Here is a tiny trained network, its code and every weight. The questions are about switching its units off for an input and a class, where a switched-off unit gives its printed mean instead of its output.

import numpy as np


def w(rows, s, z=0):
    codes = np.array(rows[::2]) - 128.0
    scale = np.full(codes.shape[1], s)
    scale[-1] = z or s
    return codes * scale


def norm(h):
    return h / np.sqrt((h * h).mean(-1, keepdims=True) + 1e-5)


def f(y):
    return y / 2 * (1 + np.tanh(0.7978845608 * (y + 0.044715 * y**3)))


def log_softmax(a):
    a = a - a.max(-1, keepdims=True)
    return a - np.log(np.exp(a).sum(-1, keepdims=True))


def net(x, mask):
    res = np.array(x, float).reshape(1, 4) / 4 @ E
    u = 0
    for l in range(3):
        y = f(norm(res) @ A[l][:, :-1].T + A[l][:, -1])
        res = res + np.where(mask[u : u + 7], y, B[l][:, -1]) @ B[l][:, :-1]
        u += 7
    return log_softmax(norm(res)[-1] @ U[:, :-1].T + U[:, -1])


A, B = {}, {}
E = w([
[76,229,211,46,205,142,125,137],'x0',
[120,170,72,117,30,123,3,199],'x1',
[191,104,239,110,54,22,130,87],'x2',
[211,116,146,46,103,176,184,128],'x3',
],0.0069)
A[0] = w([
[137,79,117,182,84,168,154,120,33],'0.n0',
[65,100,81,146,166,178,254,94,28],'0.n1',
[163,110,110,80,131,110,94,98,124],'0.n2',
[110,132,114,123,121,31,232,82,2],'0.n3',
[123,152,125,170,144,97,140,175,63],'0.n4',
[159,99,86,162,120,101,165,105,26],'0.n5',
[147,135,101,71,119,129,32,109,193],'0.n6',
],0.0097,0.0016)
B[0] = w([
[160,189,133,159,189,135,112,87,180],'0.n0',
[82,113,116,129,103,96,137,195,253],'0.n1',
[97,124,147,209,144,72,143,157,144],'0.n2',
[76,118,107,103,64,72,140,212,195],'0.n3',
[189,100,173,129,87,155,167,191,132],'0.n4',
[254,174,187,180,153,176,129,131,173],'0.n5',
[159,132,86,118,149,106,104,160,192],'0.n6',
],0.0095,0.0057)
A[1] = w([
[153,142,167,128,116,2,100,53,2],'1.n0',
[148,79,182,209,46,128,131,121,149],'1.n1',
[91,155,167,76,184,98,135,171,60],'1.n2',
[192,143,63,77,112,70,149,159,165],'1.n3',
[157,172,63,94,101,99,135,116,119],'1.n4',
[67,62,74,156,151,150,148,149,202],'1.n5',
[97,196,202,76,158,165,97,78,159],'1.n6',
],0.0082,0.0028)
B[1] = w([
[82,94,161,58,60,178,133,75,215],'1.n0',
[131,163,155,98,185,159,112,111,238],'1.n1',
[192,104,97,217,151,119,97,17,250],'1.n2',
[90,155,115,58,140,100,61,126,252],'1.n3',
[106,125,59,246,180,49,204,170,164],'1.n4',
[143,167,104,85,125,108,136,81,242],'1.n5',
[201,126,107,254,158,166,88,95,201],'1.n6',
],0.0084,0.0038)
A[2] = w([
[106,121,152,162,160,98,254,82,116],'2.n0',
[90,46,174,126,214,91,228,143,16],'2.n1',
[184,104,106,203,104,123,176,115,160],'2.n2',
[59,147,35,138,154,202,172,151,32],'2.n3',
[225,110,164,233,89,220,122,134,63],'2.n4',
[80,117,103,64,180,70,137,47,168],'2.n5',
[115,72,207,62,73,87,87,74,8],'2.n6',
],0.0079,0.0013)
B[2] = w([
[108,150,58,121,196,82,62,169,242],'2.n0',
[114,155,74,113,98,62,90,177,226],'2.n1',
[129,174,127,120,147,144,71,96,191],'2.n2',
[129,53,244,87,31,188,215,100,253],'2.n3',
[115,124,115,162,204,168,71,82,234],'2.n4',
[152,155,127,153,66,195,115,121,214],'2.n5',
[117,88,136,143,104,200,190,140,254],'2.n6',
],0.011,0.0042)
U = w([
[89,78,177,114,36,205,174,124,119],'0',
[76,160,51,99,124,22,89,248,215],'1',
[169,159,99,198,219,163,79,61,3],'2',
],0.013,0.0011)

Each question gives the input, the list of numbers given to net, and the class t.
The units are the neurons (one row each of A and B). Each row of codes is followed by its name. A weight is (code - 128) times the scale printed after its matrix; where a second scale follows, it is the last column's (A, B and U).
mask holds one flag per neuron, layer by layer. A switched-off neuron (its flag False) gives its mean, the last column of its row in B, instead of its output. The means were averaged over made-up inputs and are rounded, as every weight is.
A unit's drop is (log p(t) with every unit on - log p(t) with that unit switched off) / (log p(t) with every unit on - log p(t) with every unit switched off).
The circuit of an input: a set's keep is (log p(t) with only the set's units on - log p(t) with every unit switched off) / (log p(t) with every unit on - log p(t) with every unit switched off). Starting from the 12 units with the biggest drops (on a tie, the unit counted first), units are removed one at a time, each time the one whose removal leaves the highest keep (on an exact tie, the one counted first), for as long as the keep stays at least 0.8.
circuit, biggest first: the units of the circuit, biggest drop first
k most important neurons: the k neurons with the biggest drops, biggest first
k most important neurons of layer l: the k neurons of layer l with the biggest drops, biggest first
input [7,6,8,-6], class 0: circuit, biggest first : (1.n0 2.n6)
input [6,4,2,5], class 2: circuit, biggest first : (1.n6)
input [6,-7,-5,6], class 1: circuit, biggest first : (0.n1 2.n1)
input [-4,-4,-6,0], class 0: 2 most important neurons : (2.n3 0.n1)
input [-7,-7,-5,6], class 1: 3 most important neurons : (0.n1 1.n2 1.n6)
input [-6,-8,6,-5], class 1: 2 most important neurons : (0.n3 2.n0)
input [7,4,5,7], class 2: 2 most important neurons : (1.n6 0.n3)
input [1,-6,-5,5], class 1: 2 most important neurons : (2.n1 2.n0)
input [-3,-1,-1,8], class 2: 2 most important neurons of layer 0 : (0.n5 0.n3)
input [-2,-7,-6,-7], class 1: 3 most important neurons of layer 2 : (2.n1 2.n0 2.n6)
input [5,-1,4,6], class 2: 2 most important neurons of layer 1 : (1.n6 1.n2)
input [3,7,-7,-5], class 0: 2 most important neurons : (2.n3 2.n0)
input [2,3,3,-1], class 0: 2 most important neurons of layer 1 : (1.n0 1.n6)
input [-6,-8,-1,-5], class 1: circuit, biggest first : (0.n1)
input [1,-8,6,-4], class 1: 4 most important neurons : (2.n1 2.n0 2.n3 0.n3)
input [-5,2,-4,8], class 2: 3 most important neurons : (0.n3 0.n5 0.n0)
input [7,6,-7,-4], class 0: 2 most important neurons of layer 1 : (1.n3 1.n1)
input [7,-7,-1,-4], class 1: 4 most important neurons of layer 0 : (0.n1 0.n5 0.n0 0.n3)
input [7,-2,5,3], class 2: 2 most important neurons of layer 1 : (1.n6 1.n2)
input [-4,-5,-7,6], class 0: 2 most important neurons : (2.n3 0.n1)
input [-3,-1,-7,-6], class 0: most important neuron : (2.n3)
